Below is a small trained network, with its code and all its weights. Each question gives an input and a target symbol and asks what happens when units are switched off, that is, made to give their printed mean instead of their output.

import numpy as np


def w(rows, s, z=0):
    codes = np.array(rows[::2]) - 128.0
    scale = np.full(codes.shape[1], s)
    scale[-1] = z or s
    return codes * scale


def norm(h):
    return h / np.sqrt((h * h).mean(-1, keepdims=True) + 1e-5)


def f(y):
    return np.maximum(y, 0)


def softmax(a):
    e = np.exp(a - a.max(-1, keepdims=True))
    return e / e.sum(-1, keepdims=True)


def log_softmax(a):
    a = a - a.max(-1, keepdims=True)
    return a - np.log(np.exp(a).sum(-1, keepdims=True))


def net(x, mask):
    ids = ['γδζηθλμξπτφψω'.index(c) for c in x.split()]
    T = len(ids)
    res = E[ids] + P[:T]
    r = norm(res)
    for j in range(2):
        rows = slice(4 * j, 4 * j + 4)
        q, k, v = (r @ M[0][rows].T for M in (Q, K, V))
        z = softmax(np.where(np.tri(T) > 0, q @ k.T / 4**0.5, -1e9)) @ v
        o = O[0][rows]
        res = res + np.where(mask[j], z, o[:, -1]) @ o[:, :-1]
    y = f(norm(res) @ A[0][:, :-1].T + A[0][:, -1])
    res = res + np.where(mask[2:18], y, B[0][:, -1]) @ B[0][:, :-1]
    return log_softmax(norm(res)[-1] @ U[:, :-1].T + U[:, -1])


Q, K, V, O, A, B = {}, {}, {}, {}, {}, {}
E = w([
[44,57,136,181],'γ',
[143,64,101,207],'δ',
[116,142,95,78],'ζ',
[139,131,109,54],'η',
[121,31,111,97],'θ',
[94,188,87,109],'λ',
[207,220,177,32],'μ',
[135,126,88,108],'ξ',
[135,167,86,72],'π',
[55,162,177,137],'τ',
[247,46,195,208],'φ',
[136,139,97,69],'ψ',
[203,161,119,139],'ω',
],0.015)
P = w([
[2,111,205,151],'0',
[213,160,34,111],'1',
[126,142,40,176],'2',
[102,164,88,183],'3',
[123,130,58,152],'4',
[129,154,53,147],'5',
],0.0077)
Q[0] = w([
[126,147,69,154],'head 1',
[113,137,188,67],'head 1',
[212,102,176,124],'head 1',
[84,140,106,56],'head 1',
[189,154,203,251],'head 2',
[203,143,148,65],'head 2',
[177,140,194,171],'head 2',
[168,118,150,121],'head 2',
],0.012)
K[0] = w([
[140,88,230,51],'head 1',
[147,146,100,28],'head 1',
[224,178,98,201],'head 1',
[53,184,183,68],'head 1',
[191,118,35,132],'head 2',
[177,143,153,83],'head 2',
[170,164,5,199],'head 2',
[174,196,67,39],'head 2',
],0.011)
V[0] = w([
[81,91,188,2],'head 1',
[174,131,143,125],'head 1',
[19,107,124,171],'head 1',
[127,167,198,216],'head 1',
[106,82,118,148],'head 2',
[228,141,188,172],'head 2',
[139,91,64,226],'head 2',
[104,221,44,115],'head 2',
],0.012)
O[0] = w([
[63,82,247,166,219],'head 1',
[150,141,102,235,130],'head 1',
[202,52,70,98,104],'head 1',
[172,219,85,117,114],'head 1',
[174,72,146,140,79],'head 2',
[82,157,48,211,111],'head 2',
[221,91,42,39,3],'head 2',
[1,110,104,103,179],'head 2',
],0.0067,0.0053)
A[0] = w([
[108,112,114,25,80],'neuron 1',
[132,198,177,92,83],'neuron 2',
[135,127,34,235,187],'neuron 3',
[61,164,86,139,111],'neuron 4',
[55,92,77,64,150],'neuron 5',
[85,82,178,74,153],'neuron 6',
[149,40,108,119,171],'neuron 7',
[132,165,138,99,170],'neuron 8',
[53,55,77,135,122],'neuron 9',
[152,121,102,223,148],'neuron 10',
[59,112,120,51,85],'neuron 11',
[71,183,169,167,232],'neuron 12',
[132,168,166,85,188],'neuron 13',
[133,128,164,236,161],'neuron 14',
[255,121,185,86,253],'neuron 15',
[107,102,191,134,200],'neuron 16',
],0.011,0.0032)
B[0] = w([
[151,92,128,80,170],'neuron 1',
[46,148,134,194,176],'neuron 2',
[196,183,179,90,201],'neuron 3',
[100,123,145,50,191],'neuron 4',
[145,167,151,92,174],'neuron 5',
[183,184,137,132,207],'neuron 6',
[9,156,57,156,182],'neuron 7',
[31,156,128,152,162],'neuron 8',
[75,165,140,107,160],'neuron 9',
[242,175,170,119,168],'neuron 10',
[174,110,129,83,176],'neuron 11',
[112,95,1,142,255],'neuron 12',
[107,121,122,254,184],'neuron 13',
[123,187,150,121,183],'neuron 14',
[113,112,103,213,201],'neuron 15',
[184,110,99,167,203],'neuron 16',
],0.0086,0.0083)
U = w([
[124,59,47,153,101],'γ',
[194,127,70,138,131],'δ',
[149,114,207,119,92],'ζ',
[122,125,212,171,54],'η',
[175,63,125,216,176],'θ',
[129,135,152,25,214],'λ',
[37,210,119,190,175],'μ',
[174,79,140,124,123],'ξ',
[79,103,158,96,55],'π',
[144,126,129,189,3],'τ',
[250,178,151,187,203],'φ',
[112,99,177,148,60],'ψ',
[174,229,88,108,101],'ω',
],0.013,0.003)

Each question gives the input, a string of symbols that net reads in full, and the target symbol t.
The units are the heads (4 rows each of Q, K, V and O) and the neurons (one row each of A and B). Each row of codes is followed by its name. A weight is (code - 128) times the scale printed after its matrix; where a second scale follows, it is the last column's (O, A, B and U).
mask holds one flag per unit, heads first, then neurons. A switched-off unit (its flag False) gives its mean, the last column of its rows in O or B, instead of its output. The means were averaged over made-up inputs and are rounded, as every weight is.
A unit's drop is (log p(t) with every unit on - log p(t) with that unit switched off) / (log p(t) with every unit on - log p(t) with every unit switched off).
The circuit of an input: a set's keep is (log p(t) with only the set's units on - log p(t) with every unit switched off) / (log p(t) with every unit on - log p(t) with every unit switched off). Starting from the 12 units with the biggest drops (on a tie, the unit counted first), units are removed one at a time, each time the one whose removal leaves the highest keep (on an exact tie, the one counted first), for as long as the keep stays at least 0.8.
units of the circuit, in order: the units of the circuit, biggest drop first
k most important neurons: the k neurons with the biggest drops, biggest first
which heads matter: for each layer, one digit per head in row order, 1 if its drop is at least 0.15 and else 0, layers parted by /
drop when u is switched off: that unit's drop, to one decimal
input φ ζ τ, target φ: units of the circuit, in order -> (head 2; head 1; neuron 12)
input μ φ μ μ φ γ, target γ: units of the circuit, in order -> (head 2)
input θ μ λ π, target θ: units of the circuit, in order -> (head 2; head 1; neuron 15)
input μ δ θ μ γ, target γ: units of the circuit, in order -> (head 2; neuron 7)
input ψ μ ω, target ω: units of the circuit, in order -> (head 2; neuron 3; neuron 4)
input γ τ μ η, target γ: which heads matter -> 11
input φ λ φ φ θ, target φ: which heads matter -> 01
input θ μ π τ, target θ: units of the circuit, in order -> (head 2; head 1; neuron 16)
input θ λ ξ μ η, target θ: units of the circuit, in order -> (head 2; neuron 15)
input λ φ τ, target λ: which heads matter -> 10
input ω π μ λ, target ω: which heads matter -> 01
input μ μ γ λ θ, target μ: which heads matter -> 01
input γ ζ λ, target γ: which heads matter -> 11
input γ μ μ θ ξ, target γ: which heads matter -> 11
input γ ξ ξ, target γ: units of the circuit, in order -> (head 1)
input μ ζ θ, target μ: which heads matter -> 00
input γ ψ γ μ η, target γ: 2 most important neurons -> (neuron 7; neuron 3)
input λ φ π θ ξ ξ, target λ: drop when neuron 12 is switched off -> 0.1
input μ φ θ μ μ, target μ: drop when neuron 2 is switched off -> 0.0
input λ μ φ π, target λ: drop when head 1 is switched off -> 0.2
